Below are the code and all the weights of a small trained network. Each question names an input and a target symbol and asks about switching units off, where a switched-off unit gives its printed mean instead of its output.

import numpy as np


def w(rows, s, z=0):
    codes = np.array(rows[::2]) - 128.0
    scale = np.full(codes.shape[1], s)
    scale[-1] = z or s
    return codes * scale


def norm(h):
    return h / np.sqrt((h * h).mean(-1, keepdims=True) + 1e-5)


def f(y):
    return np.maximum(y, 0)


def softmax(a):
    e = np.exp(a - a.max(-1, keepdims=True))
    return e / e.sum(-1, keepdims=True)


def log_softmax(a):
    a = a - a.max(-1, keepdims=True)
    return a - np.log(np.exp(a).sum(-1, keepdims=True))


def net(x, mask):
    ids = ['ΠΩαγεμστφ'.index(c) for c in x.split()]
    T = len(ids)
    res = E[ids] + P[:T]
    q, k, v = (norm(res) @ M[0].T for M in (Q, K, V))
    z = softmax(np.where(np.tri(T) > 0, q @ k.T / 3**0.5, -1e9)) @ v
    res = res + np.where(mask[0], z, O[0][:, -1]) @ O[0][:, :-1]
    y = f(norm(res) @ A[0][:, :-1].T + A[0][:, -1])
    res = res + np.where(mask[1:13], y, B[0][:, -1]) @ B[0][:, :-1]
    return log_softmax(norm(res)[-1] @ U[:, :-1].T + U[:, -1])


Q, K, V, O, A, B = {}, {}, {}, {}, {}, {}
E = w([
[153,126,127,152,141],'Π',
[173,153,114,130,1],'Ω',
[120,100,110,163,139],'α',
[157,88,113,108,150],'γ',
[172,139,137,121,147],'ε',
[124,137,126,173,137],'μ',
[126,81,105,138,143],'σ',
[124,144,130,172,138],'τ',
[150,161,141,159,140],'φ',
],0.034)
P = w([
[130,141,103,136,114],'0',
[159,115,189,175,130],'1',
[137,118,139,154,106],'2',
[146,116,144,182,114],'3',
[133,188,33,138,161],'4',
[150,129,74,155,109],'5',
[101,152,142,96,101],'6',
[156,95,216,181,132],'7',
[189,86,150,207,101],'8',
[162,110,65,174,94],'9',
[148,166,6,132,140],'10',
[215,138,43,148,197],'11',
[245,77,114,187,146],'12',
[197,18,168,185,147],'13',
],0.015)
Q[0] = w([
[124,157,76,107,58],'H1',
[35,208,62,44,176],'H1',
[241,135,4,195,139],'H1',
],0.029)
K[0] = w([
[86,128,185,101,147],'H1',
[133,72,229,161,179],'H1',
[132,97,190,118,3],'H1',
],0.033)
V[0] = w([
[33,139,80,253,132],'H1',
[39,57,136,106,210],'H1',
[81,220,189,131,63],'H1',
],0.02)
O[0] = w([
[92,142,1,114,177,129],'H1',
[212,162,147,78,217,14],'H1',
[52,25,107,184,125,2],'H1',
],0.016,0.014)
A[0] = w([
[84,76,149,175,101,73],'N1',
[79,132,215,102,81,78],'N2',
[81,53,139,99,123,73],'N3',
[77,141,168,93,114,73],'N4',
[58,208,167,36,121,83],'N5',
[106,155,211,42,128,2],'N6',
[185,121,253,153,121,121],'N7',
[204,107,216,154,224,128],'N8',
[167,5,135,65,124,96],'N9',
[117,34,87,158,159,125],'N10',
[107,214,96,50,35,138],'N11',
[73,127,195,132,163,221],'N12',
],0.025,0.0054)
B[0] = w([
[241,74,112,89,123,239],'N1',
[68,166,54,162,116,185],'N2',
[227,161,152,128,119,189],'N3',
[101,92,105,161,153,135],'N4',
[205,176,143,199,103,190],'N5',
[197,93,114,236,106,192],'N6',
[121,62,184,127,253,244],'N7',
[33,211,126,110,27,234],'N8',
[150,158,159,33,165,145],'N9',
[55,165,188,80,139,218],'N10',
[152,65,113,177,66,253],'N11',
[81,105,102,133,104,152],'N12',
],0.042,0.013)
U = w([
[94,59,104,174,44,52],'Π',
[160,123,165,68,116,184],'Ω',
[69,158,125,125,129,226],'α',
[135,152,234,186,120,162],'γ',
[144,251,122,124,55,50],'ε',
[184,161,54,151,197,153],'μ',
[59,151,110,136,130,252],'σ',
[127,70,121,164,218,143],'τ',
[123,141,137,131,113,20],'φ',
],0.013,0.004)

Each question gives the input, a string of symbols that net reads in full, and the target symbol t.
The units are the heads (3 rows each of Q, K, V and O) and the neurons (one row each of A and B). Each row of codes is followed by its name. A weight is (code - 128) times the scale printed after its matrix; where a second scale follows, it is the last column's (O, A, B and U).
mask holds one flag per unit, heads first, then neurons. A switched-off unit (its flag False) gives its mean, the last column of its rows in O or B, instead of its output. The means were averaged over made-up inputs and are rounded, as every weight is.
A unit's drop is (log p(t) with every unit on - log p(t) with that unit switched off) / (log p(t) with every unit on - log p(t) with every unit switched off).
The circuit of an input: a set's keep is (log p(t) with only the set's units on - log p(t) with every unit switched off) / (log p(t) with every unit on - log p(t) with every unit switched off). Starting from the 12 units with the biggest drops (on a tie, the unit counted first), units are removed one at a time, each time the one whose removal leaves the highest keep (on an exact tie, the one counted first), for as long as the keep stays at least 0.8.
circuit, biggest first: the units of the circuit, biggest drop first
unit that matters most: the unit with the biggest drop
k most important neurons: the k neurons with the biggest drops, biggest first
input α α γ μ τ γ γ Π σ μ Ω γ μ, target Ω: 2 most important neurons => (N1 N11)
input α σ σ τ, target μ: circuit, biggest first => (H1)
input φ γ μ σ γ γ Π Π τ ε σ γ ε, target τ: circuit, biggest first => (N7 H1 N8)
input γ μ σ γ γ γ γ ε γ τ μ, target τ: circuit, biggest first => (H1 N7)
input Π σ γ σ α μ ε σ γ, target σ: circuit, biggest first => (H1 N10)
input τ γ α, target α: circuit, biggest first => (H1 N10)
input τ γ σ τ, target α: circuit, biggest first => (H1 N10)
input σ τ μ α σ τ σ σ Π τ, target ε: circuit, biggest first => (H1 N8)
input α σ φ σ Π γ σ ε, target Π: circuit, biggest first => (H1 N11)
input σ ε φ γ ε, target τ: circuit, biggest first => (H1 N7)
input α ε γ γ Π σ τ σ γ, target ε: circuit, biggest first => (H1 N7)
input ε γ φ γ, target τ: 2 most important neurons => (N7 N2)
input Ω σ ε, target Π: 3 most important neurons => (N7 N2 N12)
input σ Π Π Π ε μ γ σ, target τ: unit that matters most => N7
input γ α γ γ γ γ Π μ σ γ α γ φ ε, target μ: 2 most important neurons => (N8 N10)
input τ γ ε γ γ Π, target τ: circuit, biggest first => (H1 N7 N8)
input μ α Π γ σ γ μ ε α α τ, target τ: circuit, biggest first => (H1 N7)
input γ σ Π σ γ Ω σ φ, target Π: 3 most important neurons => (N7 N2 N12)
input Ω ε Π σ α γ Π σ, target Ω: 2 most important neurons => (N1 N3)
input ε τ α σ Π σ γ γ, target Π: unit that matters most => H1
input μ φ γ Π τ σ α φ α α, target μ: 2 most important neurons => (N8 N7)
input σ γ ε, target ε: 3 most important neurons => (N8 N7 N1)
input σ σ γ γ Π σ ε Ω γ σ γ Π, target Ω: 3 most important neurons => (N1 N11 N10)
input γ γ ε μ γ σ γ γ γ γ, target γ: 3 most important neurons => (N7 N8 N6)
